Below are the code and all the weights of a small trained network. Each question names an input and a class and asks about switching units off, where a switched-off unit gives its printed mean instead of its output.

import numpy as np


def w(rows, s, z=0):
    codes = np.array(rows[::2]) - 128.0
    scale = np.full(codes.shape[1], s)
    scale[-1] = z or s
    return codes * scale


def f(y):
    return np.maximum(y, 0)


def log_softmax(a):
    a = a - a.max(-1, keepdims=True)
    return a - np.log(np.exp(a).sum(-1, keepdims=True))


def net(x, mask):
    res = np.array(x, float).reshape(1, 7) / 4 @ E
    y = f(res @ A[0][:, :-1].T + A[0][:, -1])
    res = res + np.where(mask, y, B[0][:, -1]) @ B[0][:, :-1]
    return log_softmax(res[-1] @ U[:, :-1].T + U[:, -1])


A, B = {}, {}
E = w([
[70,181,55,161,208,182,127,89,142,182,95],'x0',
[64,82,144,95,64,228,49,123,178,123,199],'x1',
[169,253,182,102,103,183,97,128,109,37,61],'x2',
[132,137,128,140,117,121,123,127,134,133,129],'x3',
[129,116,129,112,137,138,126,139,110,134,124],'x4',
[181,159,33,143,118,150,149,176,90,104,217],'x5',
[88,157,57,81,121,61,26,131,99,101,117],'x6',
],0.011)
A[0] = w([
[61,174,34,187,181,233,128,53,122,178,73,113],'n0',
[34,153,173,119,130,170,123,128,159,131,234,58],'n1',
[73,126,124,124,107,200,81,171,129,132,138,24],'n2',
[121,112,174,127,72,179,68,100,144,131,189,36],'n3',
[162,82,158,179,91,231,220,109,139,142,104,87],'n4',
[179,106,183,204,158,199,171,143,138,139,137,1],'n5',
[186,238,179,99,112,206,88,92,95,79,98,41],'n6',
[247,183,45,124,166,163,112,209,145,130,254,43],'n7',
],0.007,0.0059)
B[0] = w([
[245,126,166,85,72,107,105,175,135,115,168,254],'n0',
[139,130,107,166,189,48,210,141,131,134,99,200],'n1',
[149,171,122,192,85,36,159,129,88,148,2,175],'n2',
[144,199,137,149,161,74,201,112,86,96,120,196],'n3',
[85,108,118,148,85,116,51,111,99,58,111,215],'n4',
[76,128,55,205,127,108,78,100,109,49,121,177],'n5',
[161,31,68,142,168,148,157,34,126,211,201,228],'n6',
[119,166,201,117,216,140,83,123,204,171,94,250],'n7',
],0.0099,0.0093)
U = w([
[158,185,103,170,162,93,237,143,57,121,73,38],'0',
[129,117,119,113,116,157,137,127,148,112,139,248],'1',
[125,41,76,137,134,139,147,77,143,191,208,53],'2',
[95,133,236,124,175,162,73,107,198,147,83,121],'3',
[100,138,40,140,110,123,10,114,84,56,130,86],'4',
[208,113,188,95,60,129,136,172,121,78,194,83],'5',
[120,133,129,126,114,162,139,138,118,129,137,229],'6',
[84,155,113,66,84,235,219,157,149,88,149,120],'7',
],0.013,0.018)

Each question gives the input, the list of numbers given to net, and the class t.
The units are the neurons (one row each of A and B). Each row of codes is followed by its name. A weight is (code - 128) times the scale printed after its matrix; where a second scale follows, it is the last column's (A, B and U).
mask holds one flag per neuron, in row order. A switched-off neuron (its flag False) gives its mean, the last column of its row in B, instead of its output. The means were averaged over made-up inputs and are rounded, as every weight is.
A unit's drop is (log p(t) with every unit on - log p(t) with that unit switched off) / (log p(t) with every unit on - log p(t) with every unit switched off).
The circuit of an input: a set's keep is (log p(t) with only the set's units on - log p(t) with every unit switched off) / (log p(t) with every unit on - log p(t) with every unit switched off). Starting from all 8 units, units are removed one at a time, each time the one whose removal leaves the highest keep (on an exact tie, the one counted first), for as long as the keep stays at least 0.8.
units of the circuit, in order: the units of the circuit, biggest drop first
unit that matters most: the unit with the biggest drop
top k neurons: the k neurons with the biggest drops, biggest first
drop when u is switched off: that unit's drop, to one decimal
input [-6,-1,-7,-6,8,6,7], class 6: top neuron => (n6)
input [-7,6,1,-8,-5,-6,5], class 1: units of the circuit, in order => (n7, n0, n4)
input [6,5,-5,8,1,-1,2], class 1: units of the circuit, in order => (n6, n0)
input [-8,8,-5,2,-7,0,-6], class 0: units of the circuit, in order => (n3, n1)
input [-6,8,7,1,-3,1,2], class 0: top 2 neurons => (n3, n2)
input [3,3,4,-4,7,2,5], class 6: top 2 neurons => (n4, n5)
input [5,7,5,2,-3,0,0], class 0: units of the circuit, in order => (n2, n1)
input [4,6,1,-1,4,-1,6], class 0: units of the circuit, in order => (n2, n1, n4)
input [2,8,-3,6,-8,8,-2], class 0: units of the circuit, in order => (n1, n3)
input [3,8,6,-3,2,-3,5], class 0: top 2 neurons => (n2, n3)
input [-1,-2,-1,-3,4,-4,-8], class 4: top 3 neurons => (n4, n5, n7)
input [0,0,8,-7,-6,-6,-7], class 2: top 2 neurons => (n6, n7)
input [6,-2,6,7,4,0,4], class 1: top 2 neurons => (n6, n0)
input [-5,2,-7,1,-2,-3,-8], class 4: top 3 neurons => (n4, n5, n6)
input [2,6,5,1,8,-3,4], class 6: unit that matters most => n6
input [-1,-2,7,-8,6,-6,5], class 1: top 2 neurons => (n7, n6)
input [-8,-2,-1,5,2,8,3], class 3: top 2 neurons => (n7, n0)
input [7,-2,-2,7,0,-3,6], class 1: top 3 neurons => (n4, n0, n5)
input [2,8,-3,-1,8,-4,5], class 0: top 3 neurons => (n2, n1, n3)
input [-1,-4,8,-8,-4,-8,6], class 1: units of the circuit, in order => (n6)
input [-2,6,-6,-7,-2,-6,-1], class 1: units of the circuit, in order => (n7, n6)
input [2,2,4,2,7,-1,-7], class 4: units of the circuit, in order => (n4, n5)
input [-7,-5,-5,-7,-5,8,7], class 3: top 3 neurons => (n7, n0, n6)
input [3,-2,6,-1,-6,-5,5], class 2: top 2 neurons => (n6, n7)
input [8,-1,-6,2,8,-5,-6], class 5: top 3 neurons => (n0, n6, n7)
input [2,7,0,1,-3,8,5], class 3: drop when n7 is switched off => 1.0
input [8,-4,7,7,3,6,3], class 5: unit that matters most => n0
input [-2,-3,6,-4,5,5,0], class 2: drop when n6 is switched off => 0.7
input [-5,-3,8,0,2,1,-2], class 2: drop when n7 is switched off => 0.0
